Here is a tiny trained network, its code and every weight. The questions are about switching its units off for an input and a class, where a switched-off unit gives its printed mean instead of its output.

import numpy as np


def w(rows, s, z=0):
    codes = np.array(rows[::2]) - 128.0
    scale = np.full(codes.shape[1], s)
    scale[-1] = z or s
    return codes * scale


def norm(h):
    return h / np.sqrt((h * h).mean(-1, keepdims=True) + 1e-5)


def f(y):
    return np.maximum(y, 0)


def log_softmax(a):
    a = a - a.max(-1, keepdims=True)
    return a - np.log(np.exp(a).sum(-1, keepdims=True))


def net(x, mask):
    res = np.array(x, float).reshape(1, 6) / 4 @ E
    u = 0
    for l in range(2):
        y = f(norm(res) @ A[l][:, :-1].T + A[l][:, -1])
        res = res + np.where(mask[u : u + 11], y, B[l][:, -1]) @ B[l][:, :-1]
        u += 11
    return log_softmax(norm(res)[-1] @ U[:, :-1].T + U[:, -1])


A, B = {}, {}
E = w([
[166,78,206,137,163,135,153],'x0',
[254,130,76,201,156,111,95],'x1',
[108,176,144,133,101,43,55],'x2',
[150,209,190,137,98,177,102],'x3',
[129,173,151,106,10,147,115],'x4',
[107,89,83,163,120,232,75],'x5',
],0.0065)
A[0] = w([
[157,151,162,109,101,205,84,144],'L0N1',
[125,166,71,134,76,95,71,128],'L0N2',
[84,69,110,132,165,238,176,141],'L0N3',
[130,97,60,141,224,99,181,81],'L0N4',
[203,165,181,111,184,102,232,100],'L0N5',
[16,178,52,105,35,2,198,4],'L0N6',
[142,25,7,143,236,151,212,101],'L0N7',
[220,30,148,141,117,2,174,95],'L0N8',
[104,49,61,136,207,74,36,95],'L0N9',
[145,89,103,131,242,61,59,50],'L0N10',
[180,69,115,132,211,111,71,98],'L0N11',
],0.0084,0.0035)
B[0] = w([
[94,162,98,162,68,162,156,186],'L0N1',
[179,108,166,143,84,116,66,182],'L0N2',
[85,165,123,91,158,161,181,214],'L0N3',
[30,140,176,137,110,197,87,200],'L0N4',
[216,132,213,152,88,88,165,201],'L0N5',
[107,212,100,5,127,37,101,211],'L0N6',
[213,117,96,75,207,182,146,254],'L0N7',
[30,50,67,109,77,129,221,212],'L0N8',
[182,221,157,203,149,99,132,198],'L0N9',
[73,132,143,198,156,92,111,191],'L0N10',
[68,176,73,151,138,98,141,190],'L0N11',
],0.014,0.0076)
A[1] = w([
[189,119,118,72,241,200,106,52],'L1N1',
[101,110,119,217,223,79,62,2],'L1N2',
[142,122,116,29,137,67,40,127],'L1N3',
[150,83,95,158,141,125,151,86],'L1N4',
[132,6,166,86,155,82,147,104],'L1N5',
[160,70,94,53,139,154,153,73],'L1N6',
[128,91,94,136,74,150,9,118],'L1N7',
[83,104,146,109,160,245,131,110],'L1N8',
[61,99,105,110,173,145,160,154],'L1N9',
[156,80,28,138,166,142,212,119],'L1N10',
[160,128,172,161,93,172,96,134],'L1N11',
],0.015,0.0037)
B[1] = w([
[138,173,253,111,222,151,72,230],'L1N1',
[86,210,62,206,107,97,199,186],'L1N2',
[87,123,89,48,113,91,97,226],'L1N3',
[160,128,87,68,114,116,151,155],'L1N4',
[49,63,154,178,161,107,85,164],'L1N5',
[142,149,110,192,142,93,127,183],'L1N6',
[107,105,109,173,160,217,65,177],'L1N7',
[64,110,122,84,139,148,204,243],'L1N8',
[190,144,159,155,69,147,107,237],'L1N9',
[185,102,86,97,183,125,83,255],'L1N10',
[192,122,146,129,98,119,123,176],'L1N11',
],0.026,0.0083)
U = w([
[75,22,196,183,132,21,170,12],'0',
[211,107,208,153,50,101,176,88],'1',
[56,147,104,36,91,64,75,225],'2',
[108,193,72,233,151,70,179,196],'3',
[189,17,67,155,181,89,142,6],'4',
[153,105,103,178,83,218,58,125],'5',
[71,111,150,79,79,205,234,6],'6',
[153,149,183,104,251,180,152,239],'7',
],0.016,0.0026)

Each question gives the input, the list of numbers given to net, and the class t.
The units are the neurons (one row each of A and B). Each row of codes is followed by its name. A weight is (code - 128) times the scale printed after its matrix; where a second scale follows, it is the last column's (A, B and U).
mask holds one flag per neuron, layer by layer. A switched-off neuron (its flag False) gives its mean, the last column of its row in B, instead of its output. The means were averaged over made-up inputs and are rounded, as every weight is.
A unit's drop is (log p(t) with every unit on - log p(t) with that unit switched off) / (log p(t) with every unit on - log p(t) with every unit switched off).
The circuit of an input: a set's keep is (log p(t) with only the set's units on - log p(t) with every unit switched off) / (log p(t) with every unit on - log p(t) with every unit switched off). Starting from the 12 units with the biggest drops (on a tie, the unit counted first), units are removed one at a time, each time the one whose removal leaves the highest keep (on an exact tie, the one counted first), for as long as the keep stays at least 0.8.
circuit, biggest first: the units of the circuit, biggest drop first
most important unit: the unit with the biggest drop
k most important neurons: the k neurons with the biggest drops, biggest first
top k neurons in layer l: the k neurons of layer l with the biggest drops, biggest first
input [-7,-5,-8,6,-3,-3], class 6: 2 most important neurons	(L0N7; L1N1)
input [7,8,4,-2,4,7], class 3: circuit, biggest first	(L1N2; L0N11)
input [8,-1,7,2,3,2], class 5: 4 most important neurons	(L0N3; L0N6; L0N7; L0N5)
input [6,4,-7,4,4,-7], class 1: circuit, biggest first	(L0N5)
input [5,-3,2,-2,-4,1], class 3: 4 most important neurons	(L0N10; L0N9; L1N2; L0N11)
input [-8,-4,1,-7,-1,8], class 7: 2 most important neurons	(L1N1; L0N7)
input [-2,4,-4,-5,4,-8], class 4: circuit, biggest first	(L0N8; L1N10)
input [-8,2,-2,1,0,2], class 5: circuit, biggest first	(L0N2; L1N7)
input [3,8,-6,0,0,-5], class 4: circuit, biggest first	(L0N8; L1N10)
input [3,-2,7,4,-2,-8], class 2: 2 most important neurons	(L0N6; L1N3)
input [-2,-3,7,-3,-7,-4], class 3: circuit, biggest first	(L0N10; L1N2)
input [7,3,6,5,3,-8], class 0: 2 most important neurons	(L0N8; L1N5)
input [5,-1,-5,-1,7,-2], class 1: top 2 neurons in layer 1	(L1N8; L1N3)
input [-6,7,1,6,3,8], class 5: most important unit	L1N7
input [-6,3,1,-2,-3,0], class 3: circuit, biggest first	(L1N2; L0N10)
input [7,-8,5,3,-4,2], class 6: top 3 neurons in layer 0	(L0N7; L0N6; L0N5)
input [5,-2,-1,-8,-8,-7], class 4: top 2 neurons in layer 1	(L1N10; L1N1)
input [6,8,-1,-2,-8,-8], class 4: 4 most important neurons	(L0N8; L0N7; L1N10; L0N5)
input [6,7,-5,7,1,-8], class 0: circuit, biggest first	(L0N5; L0N8; L1N5; L0N9)
input [3,-4,-8,-2,2,-7], class 0: 2 most important neurons	(L1N5; L0N5)
input [-2,5,0,-8,8,7], class 5: circuit, biggest first	(L1N7)
input [-1,2,-8,-2,8,-4], class 1: 2 most important neurons	(L0N7; L0N5)
input [2,6,-2,7,-3,-4], class 1: 2 most important neurons	(L0N5; L0N7)
